In the rows, 128 means zero.
Here are made-up elements, facts about them, and rows of numbers that follow some of those facts. Name the element behind each unnamed row.

Known rows:
[ 94 109 133 191 125  69 121 129 143 158 130 119 121 112  90 117  95 157
 161 155  81 113 131 168 118 116 110]: guzo
[118 121 147 164 178  82 128 114 172 200 105 109 165 124 113 123 114 181
 186 139  64 112 139 138 101 118 124]: plaflol
[112 108 174 143 131  76 119 130 128 136 166 111 102 124 118 120  66 148
 134 144  92 109 164 160 121 134  89]: badras
[159 115 186 136 194 101 132 117 161 174 125 118 135 127 149 121  67 166
 139 134  65 116 184 130  96 148  98]: moske
[ 92 109 124 193 130  87 110 122 139 151 157 108 118 111 107 105  75 160
 158 162  92  91 159 165  89 123 102]: bovom
[126 107 156 200 183  85 136 123 176 190 128 119 151 125 123 113 106 178
 184 141  62 104 159 134  83 134 112]: zudribri
[118  92 170 195 182  73 148 131 179 188 126 118 156 123 127 117 109 177
 174 138  63 117 152 144  88 133 101]: klipim
[112 115 190 180 183  99 119 115 182 164 104  86 176 119 112 124 107 159
 170 139  72  97 156 150  54 119  80]: klukli
[119  93 170 195 183  73 147 131 179 188 125 118 157 123 128 117 108 177
 175 138  62 117 153 143  88 133 102]: grovir
[ 97 122 158 201 134  77 118 125 157 146 124 102 128 109  83 128 115 136
 153 156  93  96 137 160  88 109  91]: boki
[112 112 177 153 116  62 131 134 135 143 186 119  95 128 111 128  94 148
 159 129  97 116 162 150 130 145 100]: stubrol
[ 88 117 161 185 135  89 105 120 154 138 127  89 138 107  91 122  95 139
 149 156  95  92 146 170  75 109  82]: tostu
[106 109 158 147 180  90 121 113 169 183 103  91 177 122 118 116  94 183
 181 139  62 119 139 152  91 119 113]: voro
[111 101 109 167 135  65  80 115 143 201 124 101 105 124  70 117 114 171
 154 151 113 108 116 178 125 123 105]: gikir
[ 95 102 140 206 130  67 124 133 145 151 146 116 113 113  94 112  98 153
 156 158  85 110 140 162 111 121 108]: suze
[ 88 116 113 175 128  60 135 126 145 177 150 115 120 106 113 128 106 156
 151 162 106 100 143 160 111 110 104]: kigrun
[105  97 169 141 101  79 122 111 147 129 201 101 103 103 115 127  82 141
 158 112 112 156 183 160  95 191 113]: skudrur
[ 92  95 137 202 130  61 132 136 147 158 151 120 115 111 104 115  97 156
 151 157  89 111 143 165 110 122 101]: klogro
[ 87 118 160 187 131  90 104 120 152 135 128  88 135 106  87 124  97 136
 146 158  98  89 146 172  74 108  79]: sudi

Some facts about the elements:
batan: ω 237; θ ditas
suplimil: ω 237; Π sidofus; ξ b; δ tratel, bebrum; θ skosta
vererek: ω 237; ξ c; δ miflorur; θ ditas
druram: ω 237; ξ d; θ pomin
kigrun: ω 237; Π grekle; ξ c; θ tretakle
skudrur: ω 863; ξ b; δ sodi; θ tumas
zesko: ω 237; Π stubrol; ξ a; θ tumas
brostok: ω 863; ξ b; θ ditas
vukleklu: ω 863; ξ e; θ tostu
nidam: ω 237; Π vukleklu; ξ b; θ tostu
zigras: ω 237; ξ c; θ teki
figristol: ω 237; Π voro; ξ d; θ guste
debrum: ω 237; ξ e; θ stesku
kenur: ω 237; Π gudrer; ξ f; θ skidoplan
kavok: ω 863; θ skidoplan
bigitrun: ω 863; ξ a; δ zeplik, feten; θ boki
riklu: ω 237; Π klizo; ξ b; θ sumu
tumas: ω 237; θ ripul
sidofus: ω 237; Π bredek; ξ b; θ skosta
skatok: ω 863; Π gronin; ξ b; θ nuklel
plafogrik: ω 237
zikil: ω 863; ξ f; δ sipi; θ duvidrar
koskudri: ω 237; ξ b; θ dradrar
fleflis: ω 237; ξ a; θ kavok
nuvul: ω 863; Π brostok, grepok; ξ c; θ ditas
nagris: ω 237; ξ d; δ stubrol; θ guste
briklo: ω 863; ξ a; θ dradrar
dogrum: ω 863; Π brisar; ξ f; θ nuklel
dadovor: ω 237; Π sodi; ξ b; θ sumu
flovul: ω 237; Π kazar; ξ c; θ teki
trufos: ω 863; Π stubrol, zudes; ξ b; θ tumas
tretakle: ω 237
klepebuk: ω 237; Π rivek; ξ f; δ pugro; θ dripuzak
grimalum: ω 237; ξ e; θ tostu
beklan: ω 237; Π riklu, dadovor; ξ b; θ sumu
stubrol: ω 237; ξ b; δ rivek; θ tumas
fomum: ω 863; ξ d; δ zarar; θ dumum
badras: ω 863; ξ b; δ klizo; θ tretakle
flutror: ω 237
stosol: ω 237; Π kovan; ξ d; δ klizo, daves, kazar; θ flubos
leskur: ω 237; Π drekenos; ξ f; δ stirir; θ dradrar
fasten: ω 237; ξ f; θ sudi
grakles: ω 237; Π suze; ξ c; θ flutror
gikir: ω 237; Π gena, paful; ξ d; θ marus
miflorur: ω 237; ξ d; θ flubos
vuga: ω 237; ξ a; θ tretakle
klizo: ω 237; Π nuklem; ξ b; δ zeplik, feten; θ sumu
gotum: ω 237; ξ d; θ guste
tomul: ω 237; ξ a; θ dripuzak
bovom: ω 863; Π grekle; ξ a; θ tretakle
grekle: ω 237; Π vuga; ξ b; θ tretakle
kazar: ω 237; Π bratin; ξ b; θ teki
moto: ω 237; Π druram, sani; ξ d; θ pomin
kovan: ω 237; ξ d; θ flubos
skovur: ω 863; ξ b; θ klukli
gusul: ω 863; Π doflo, koskudri; ξ f; θ dradrar
zovaklem: ω 237; Π gusul; ξ f; θ dradrar
moplim: ω 237; Π dromol; ξ a; θ batan
nuklem: ω 237; Π beklan; ξ a; θ sumu
feten: ω 237; Π grekle, gredras; ξ a; δ moto; θ tretakle
troklu: ω 237; Π dutrok; ξ c; θ teki
buplibru: ω 863; Π pugro; ξ a; θ duvidrar
flufler: ω 863; Π votriskam; ξ a; δ grekle, pugro; θ dradrar
zudes: ω 237; ξ a; θ tumas
sudi: ω 863
bitreskam: ω 237; θ skidoplan
fofisa: ω 237; Π debrum, redir; ξ a; θ stesku
gigrar: ω 863; ξ a; θ dradrar
plaplom: ω 863; Π sesken; ξ d; δ plela; θ sumu
stesku: ω 863; θ sudi
skura: ω 863; Π nuklem, klizo; ξ b; θ sumu
sipi: ω 237; ξ b; δ bubrer; θ gribra
duvidrar: ω 237
mumur: ω 237; ξ d; θ pomin
votriskam: ω 237; ξ f; θ dradrar
bebrum: ω 237; ξ c; δ redir; θ plafogrik
voro: ω 863; ξ d; θ guste
dromol: ω 237; ξ c; δ kavam; θ batan
nuklel: ω 237; δ zudebrem
raso: ω 863; ξ a; θ batan
grustal: ω 237; ξ b; θ plafogrik
brisar: ω 863; ξ a; δ bebrum; θ nuklel
moske: ω 863; Π bredek, suplimil; ξ b; δ flufler; θ skosta
flipo: ω 863; ξ a; δ sipi, fasten; θ flutror
dostu: ω 237; ξ f; θ stesku
vafol: ω 863; Π soton, kenur, gudrer; ξ d; θ skidoplan
famal: ω 237; Π mudo, flokligo; ξ b; θ klukli
fladis: ω 237; ξ d; θ nuklel
guzo: ω 237; ξ e; θ stesku
panoklom: ω 237; Π tomul, zudribri; ξ b; δ stosol; θ dripuzak
grovir: ω 237; ξ b; θ klukli
paful: ω 237; Π baflen; ξ d; δ flufler, zeplik; θ marus
griba: ω 863; Π grakles; ξ b; θ flutror
skide: ω 863; ξ a; θ skosta
suzer: ω 237; Π gena; ξ d; θ marus
platar: ω 237; Π kazar; ξ a; θ teki
redir: ω 863; Π fofisa; ξ e; δ dobul; θ stesku
fopo: ω 237; Π vegruk; ξ e; θ stesku
gruzel: ω 237; Π platar, zigras; ξ a; θ teki
brudrir: ω 237; ξ d; θ marus
ribrazem: ω 863; ξ b; θ marus
vesko: ω 237; ξ c; θ batan
griputi: ω 863; Π stezar; ξ b; θ tostu
poni: ω 237; ξ e; δ dradrar; θ stesku
sani: ω 237; ξ d; θ pomin
dutrok: ω 237; Π plogru; ξ c; δ briklo; θ teki
gudrer: ω 863; Π vafol; ξ d; θ skidoplan
kavam: ω 863; ξ d; δ zudes; θ pomin
soton: ω 863; ξ c; θ skidoplan
plogru: ω 237; Π dutrok; ξ c; θ teki
varul: ω 863; ξ b; θ flubos
flokligo: ω 237; ξ f; θ klukli
gribra: ω 863
klidre: ω 237; ξ e; θ stesku
pugro: ω 237; Π zikil, buplibru, skifu; ξ e; θ duvidrar
plela: ω 237; ξ c; δ flufler; θ kavok
kufu: ω 237; ξ f; θ dripuzak
zoflu: ω 863; ξ a; θ dumum
novos: ω 863; Π gramibril; ξ b; θ tumas
kuguk: ω 863; ξ f; θ batan
sevales: ω 237; Π mumur; ξ d; θ pomin
rivek: ω 863; Π zudribri, bribu; ξ f; δ beklan, skudrur; θ dripuzak
plustek: ω 237; ξ e; δ miflorur; θ guste
drekenos: ω 237; ξ f; δ grakles; θ dradrar
skifu: ω 237; ξ b; δ zudes; θ duvidrar
sustim: ω 863; ξ d; θ flubos
fludri: ω 863; Π zudes; ξ b; θ tumas
dripuzak: ω 863; θ skosta
marus: ω 863; θ flutror
sodi: ω 863; Π dadovor; ξ b; θ sumu
klukli: ω 863; θ skosta
bredek: ω 237; ξ b; θ skosta
gena: ω 863; Π gikir; ξ d; θ marus
zudebrem: ω 863; ξ e; δ bubrer; θ batan
sufu: ω 237; ξ d; δ pletrak; θ sumu
flirutul: ω 863; Π sustim, varul; ξ d; θ flubos
badem: ω 237; Π zeplik, sani; ξ b; θ pomin
vegruk: ω 237; ξ e; θ stesku
teki: ω 237; θ nuklel
dretre: ω 237; Π kazar; ξ d; θ teki
pletrak: ω 863; Π griba, grakles; ξ a; θ flutror
stezar: ω 237; ξ a; δ sodi; θ tostu
vadril: ω 237; θ skidoplan
skidoplan: ω 237; δ panoklom, guste
bratin: ω 863; ξ b; θ teki
drigrok: ω 863; Π varul, kovan; ξ a; θ flubos
skove: ω 863; Π baflen; ξ c; θ marus
skosta: ω 237
baflen: ω 237; Π gikir; ξ e; δ plustek, dadovor; θ marus
boki: ω 237; θ duvidrar
tostu: ω 863
kamu: ω 237; ξ a; δ stesku; θ dumum
plaflol: ω 237; Π druram; ξ d; θ pomin
zudribri: ω 237; Π tomul; ξ a; θ dripuzak
zarar: ω 237; Π bredek; ξ b; δ beklan; θ skosta
guste: ω 863; θ skosta
dradrar: ω 237; θ tretakle
traklare: ω 863; ξ b; δ miflorur, guste; θ gribra
flubos: ω 237; θ ditas
medradi: ω 237; Π ribrazem; ξ a; θ marus
stirir: ω 863; Π moplim, skobral; ξ a; θ batan
gredras: ω 237; Π bovom; ξ a; δ stesku; θ tretakle
trafa: ω 237; Π varul; ξ d; θ flubos
klipim: ω 237; ξ b; θ klukli
nefim: ω 237; Π panoklom; ξ d; θ dripuzak
dobul: ω 237; ξ d; δ skudrur; θ marus
doflo: ω 237; Π zovaklem; ξ f; θ dradrar
bora: ω 863; ξ a; θ ditas
gronin: ω 863; Π skatok; ξ b; θ nuklel
ploskimem: ω 237; ξ b; θ klukli
boplem: ω 237; Π zikil, buplibru; ξ d; θ duvidrar
klogro: ω 237; ξ b; θ tumas
suze: ω 237; ξ a; θ flutror
grepok: ω 863; Π vererek, brostok; ξ f; θ ditas
daves: ω 863; ξ b; δ sodi; θ dumum
dumum: ω 863; θ skidoplan
mudo: ω 863; ξ c; θ klukli
ripul: ω 237
miloflum: ω 237; Π zudebrem; ξ c; θ batan
plevo: ω 237; Π miloflum; ξ a; θ batan
dralam: ω 863; ξ b; θ gribra
brami: ω 237; θ flutror
tratel: ω 237; ξ b; θ ripul
gramibril: ω 237; ξ b; θ tumas
pomin: ω 237; θ skosta
bubrer: ω 863; Π redir; ξ e; θ stesku
sesken: ω 237; Π nuklem, plaplom; ξ b; δ rivek; θ sumu
pluvemo: ω 863; Π gotum; ξ a; θ guste
skobral: ω 863; ξ c; θ batan
mokle: ω 237; ξ a; δ fleflis, dromol; θ dumum
residruk: ω 237; ξ a; θ tumas
bribu: ω 237; ξ f; θ dripuzak
ditas: ω 237
klogeda: ω 863; ξ f; θ brami
sumu: ω 863; θ skosta
zeplik: ω 237; ξ f; θ pomin

Name these rows:
No name comes twice in this set of rows, the named rows included.
[ 95  98 139 203 133  65 123 134 145 155 148 118 115 115  97 109  95 158
 158 157  80 113 140 161 116 121 111] : fleflis
[ 98 113 125 191 126  72 117 124 142 164 135 123 120 112  92 118  94 159
 163 156  85 104 139 164 115 116 112] : fopo
[113 129 157 129 116  88 105 116 122 144 170 112 105 127 109 123  67 156
 163 134  95 100 168 156 120 138 104] : redir
[ 76 112 124 156 120  76 102 118 132 147 132  94 130 108  90 115  82 156
 153 161  92 111 128 176 116 106 111] : sustim
[103 125 157 108 124  78 105 119 121 144 151  98 115 128 105 121  71 158
 157 139  88 118 144 157 143 123 117] : fomum
[ 75 105 112 160 122  65 118 122 137 163 156 102 124 104 115 120  85 158
 140 164 110 100 149 175 105 109  96] : nuvul
[ 87  88 137 187 134  74 112 129 139 147 153 106 123 114 105 100  74 165
 154 158  81 114 148 171 106 125 107] : zoflu
[ 79 105 121 173 121  50 135 132 141 165 148 111 118 104 106 126 105 152
 143 162 104 114 132 169 122 108 104] : vesko
[101 109 126 207 131  73 120 128 144 160 152 122 111 112  99 111  95 158
 160 160  87  98 151 156 105 122 112] : fofisa
[152 124 191 150 180  83 145 126 161 183 150 125 129 139 141 129  96 170
 171 124  70 103 177 121 106 145 102] : panoklom
[119  95 166 195 181  75 148 130 178 188 128 118 156 123 130 117 109 177
 176 138  63 115 152 142  85 132 101] : bredek
[133 131 161 162 133  80 120 129 129 146 159 126  86 127 107 124  82 143
 143 149  88  97 163 139 129 131 107] : feten
[122 111 173 143 141  84 111 128 128 134 154 110 101 127 114 114  62 151
 137 145  80 113 162 154 126 135 102] : bigitrun
[120 141 191 159 129  79 117 127 140 133 143 105 106 126  90 138 104 127
 147 140  97  93 150 146 115 118  87] : skidoplan
[110 120 166 122 128  52 138 134 130 163 170 114 105 130 122 135  97 155
 149 137  99 114 148 147 149 122 103] : bebrum

Now the same elements, written a new way:
Named rows:
[137 160  99 136  74 102 134 109 102 101 140 117 121 171]: bebrum
[117 110 112 119 151 143 155 116  83 111  84 146 116 114]: ripul
[125 132 147 138 111 116 112 117  92 140 102 124 125 134]: grustal
[127 150 114 105  77 130 100 141 152 143  82 106 119 101]: flokligo
[120 154 138 140 146 136 134 136 161 149 128 156 131 132]: gikir
[100  67 114 112 178  96 123 143  88 191 149 133 133 202]: paful
[114 140 132 145 126 105 144 117 116 149  88 116 122 136]: klogeda
[117 109 114 119 153 144 155 115  81 111  86 146 115 115]: brami
[117 126 143 151 140  95 150 127 134 135  93 124 123 152]: grepok
[114 148 138 140 145  87 138 129 165 135  91 128 132 141]: gudrer
[123 133 148 142 127 113 129 135  98 120 102 131 120 153]: grakles
[105 188 123 132 172  90 152 133 165 126  89 135 132 138]: pletrak
[115 155 137 133 148 114 130 113  82 127 103 139 128 134]: kovan
[106 202 119 120 165 113 135 122  95 121 100 141 129 129]: vuga
[109 194 126 122 169 104 135 135 124 111 104 145 131 139]: zesko
[129 111 151 137 117 112 118 128 118 128 102 132 125 141]: nidam
[122 131 150 145 133 111 133 132  86 120 106 133 120 158]: miloflum
[120 152 141 129 141 105 123 131 127 120 104 139 130 139]: boplem
[117 110 113 119 151 143 155 116  80 111  85 146 116 114]: teki

Rows to name:
No name comes twice in this set of rows, the named rows included.
[119 132 140 154 127 106 147 135 151 150  99 122 122 150] : skove
[110  72  83  82 100 101  95 147 101 187 117  88 122 167] : zeplik
[118 144 144 135 155 107 132 125 110 116 106 145 130 143] : trafa
[119  80  57  85 101 123 148 132 186 144  79 106 116 111] : guste
[118  90  95 116 142  77 139 119  91 122 156 132 131 211] : stosol
[113  71 108  88 116 101  93 164 130 180 102  98 122 159] : klepebuk
[118 193 105  88 125 102 107 155 189 109  78 121 129 109] : nuklem
[118 124 128 138 127 111 132 118  51 136 116 123 119 166] : vererek
[136 110 131 107  77 113  94 147 179 125  80 111 123 112] : riklu
[135 158  83 124  93  95 142  96 119  88 150 132 129 171] : dobul
[105 182 121 130 172  88 154 133 165 123  89 135 132 138] : bovom
[104 186 123 135 178  88 156 129 154 125  92 138 132 143] : drigrok
[119 116 140 146 118 104 136 111 126 152  87 116 125 133] : bratin
[115 161 134 130 141 115 124 116  92 129 101 135 129 130] : brudrir

